Below are the code and all the weights of a small trained network. Each question names an input and a class and asks about switching units off, where a switched-off unit gives its printed mean instead of its output.

import numpy as np


def w(rows, s, z=0):
    codes = np.array(rows[::2]) - 128.0
    scale = np.full(codes.shape[1], s)
    scale[-1] = z or s
    return codes * scale


def norm(h):
    return h / np.sqrt((h * h).mean(-1, keepdims=True) + 1e-5)


def f(y):
    return y / 2 * (1 + np.tanh(0.7978845608 * (y + 0.044715 * y**3)))


def log_softmax(a):
    a = a - a.max(-1, keepdims=True)
    return a - np.log(np.exp(a).sum(-1, keepdims=True))


def net(x, mask):
    res = np.array(x, float).reshape(1, 3) / 4 @ E
    u = 0
    for l in range(4):
        y = f(norm(res) @ A[l][:, :-1].T + A[l][:, -1])
        res = res + np.where(mask[u : u + 10], y, B[l][:, -1]) @ B[l][:, :-1]
        u += 10
    return log_softmax(norm(res)[-1] @ U[:, :-1].T + U[:, -1])


A, B = {}, {}
E = w([
[211,163,219,143],'x0',
[154,44,41,3],'x1',
[110,230,105,53],'x2',
],0.0073)
A[0] = w([
[125,59,189,137,205],'L0N1',
[122,119,144,200,52],'L0N2',
[111,133,231,157,121],'L0N3',
[134,173,94,135,88],'L0N4',
[234,93,180,63,85],'L0N5',
[231,105,134,68,36],'L0N6',
[249,121,145,98,4],'L0N7',
[243,117,189,145,135],'L0N8',
[199,75,68,128,137],'L0N9',
[21,145,119,185,187],'L0N10',
],0.014,0.0039)
B[0] = w([
[129,76,126,128,201],'L0N1',
[114,99,146,90,178],'L0N2',
[165,106,134,109,227],'L0N3',
[113,150,128,81,137],'L0N4',
[110,160,124,168,195],'L0N5',
[8,148,126,145,175],'L0N6',
[81,139,165,135,165],'L0N7',
[146,90,148,102,226],'L0N8',
[136,109,110,180,201],'L0N9',
[73,133,143,179,254],'L0N10',
],0.014,0.0069)
A[1] = w([
[32,96,156,126,108],'L1N1',
[127,28,74,227,118],'L1N2',
[117,170,158,254,89],'L1N3',
[32,179,146,120,91],'L1N4',
[134,138,224,49,127],'L1N5',
[166,46,59,170,2],'L1N6',
[125,171,76,191,81],'L1N7',
[84,83,84,78,151],'L1N8',
[165,101,107,173,65],'L1N9',
[72,61,160,95,67],'L1N10',
],0.0097,0.0034)
B[1] = w([
[115,205,170,126,213],'L1N1',
[40,3,33,79,254],'L1N2',
[95,86,125,88,197],'L1N3',
[146,167,29,82,201],'L1N4',
[191,157,95,235,166],'L1N5',
[97,237,83,190,165],'L1N6',
[136,113,48,95,139],'L1N7',
[113,140,189,50,176],'L1N8',
[114,130,56,211,130],'L1N9',
[148,134,180,183,163],'L1N10',
],0.0061,0.0066)
A[2] = w([
[172,86,70,198,108],'L2N1',
[176,178,180,99,74],'L2N2',
[163,133,122,161,109],'L2N3',
[133,238,156,166,190],'L2N4',
[106,204,209,152,168],'L2N5',
[184,80,203,137,90],'L2N6',
[187,214,151,153,102],'L2N7',
[252,186,166,168,254],'L2N8',
[87,114,101,145,129],'L2N9',
[131,133,113,8,113],'L2N10',
],0.013,0.0035)
B[2] = w([
[158,182,88,123,179],'L2N1',
[111,66,85,73,159],'L2N2',
[123,141,88,129,118],'L2N3',
[177,197,80,35,246],'L2N4',
[189,144,70,156,253],'L2N5',
[158,168,141,191,227],'L2N6',
[81,63,31,19,178],'L2N7',
[135,2,75,16,248],'L2N8',
[124,168,146,59,237],'L2N9',
[137,138,209,100,180],'L2N10',
],0.0099,0.0045)
A[3] = w([
[127,140,188,27,90],'L3N1',
[129,98,123,42,136],'L3N2',
[58,122,218,216,253],'L3N3',
[56,134,99,100,137],'L3N4',
[168,142,246,88,132],'L3N5',
[127,4,151,134,109],'L3N6',
[110,49,114,120,119],'L3N7',
[74,192,37,74,169],'L3N8',
[99,150,128,104,76],'L3N9',
[120,176,80,137,159],'L3N10',
],0.012,0.004)
B[3] = w([
[115,172,160,233,157],'L3N1',
[59,131,127,186,176],'L3N2',
[108,121,117,2,212],'L3N3',
[219,123,210,111,203],'L3N4',
[131,29,139,223,147],'L3N5',
[139,238,135,110,205],'L3N6',
[107,149,169,140,182],'L3N7',
[178,128,127,194,254],'L3N8',
[154,125,92,143,138],'L3N9',
[153,149,73,180,159],'L3N10',
],0.011,0.0097)
U = w([
[25,84,156,56,255],'0',
[148,246,71,146,187],'1',
[227,48,210,116,36],'2',
[201,86,31,28,52],'3',
[86,53,4,213,26],'4',
[124,146,196,231,113],'5',
],0.025,0.0058)

Each question gives the input, the list of numbers given to net, and the class t.
The units are the neurons (one row each of A and B). Each row of codes is followed by its name. A weight is (code - 128) times the scale printed after its matrix; where a second scale follows, it is the last column's (A, B and U).
mask holds one flag per neuron, layer by layer. A switched-off neuron (its flag False) gives its mean, the last column of its row in B, instead of its output. The means were averaged over made-up inputs and are rounded, as every weight is.
A unit's drop is (log p(t) with every unit on - log p(t) with that unit switched off) / (log p(t) with every unit on - log p(t) with every unit switched off).
The circuit of an input: a set's keep is (log p(t) with only the set's units on - log p(t) with every unit switched off) / (log p(t) with every unit on - log p(t) with every unit switched off). Starting from the 12 units with the biggest drops (on a tie, the unit counted first), units are removed one at a time, each time the one whose removal leaves the highest keep (on an exact tie, the one counted first), for as long as the keep stays at least 0.8.
circuit, biggest first: the units of the circuit, biggest drop first
k most important neurons: the k neurons with the biggest drops, biggest first
top k neurons in layer l: the k neurons of layer l with the biggest drops, biggest first
drop when u is switched off: that unit's drop, to one decimal
input [-1,8,0], class 4: circuit, biggest first -> L0N9; L3N3
input [6,0,3], class 3: top neuron in layer 0 -> L0N10
input [-8,-2,1], class 1: top 2 neurons in layer 0 -> L0N1; L0N8
input [0,4,-6], class 4: 3 most important neurons -> L0N9; L0N10; L2N1
input [1,-5,8], class 3: 2 most important neurons -> L1N2; L0N6
input [-1,0,-2], class 0: 4 most important neurons -> L2N4; L2N5; L1N4; L0N2
input [-3,2,0], class 4: 2 most important neurons -> L0N9; L1N2
input [2,8,3], class 1: top 2 neurons in layer 0 -> L0N6; L0N5
input [-2,7,0], class 4: 3 most important neurons -> L0N9; L0N8; L0N2
input [4,0,7], class 3: 2 most important neurons -> L1N2; L0N10
input [0,-8,-2], class 0: 2 most important neurons -> L3N3; L0N10
input [-6,-3,1], class 1: top 2 neurons in layer 0 -> L0N1; L0N9
input [-3,2,-2], class 4: drop when L1N2 is switched off -> 0.1
input [6,2,-1], class 0: circuit, biggest first -> L0N6
input [-3,4,-2], class 4: drop when L0N9 is switched off -> 1.3
input [7,4,3], class 1: drop when L0N6 is switched off -> 0.2
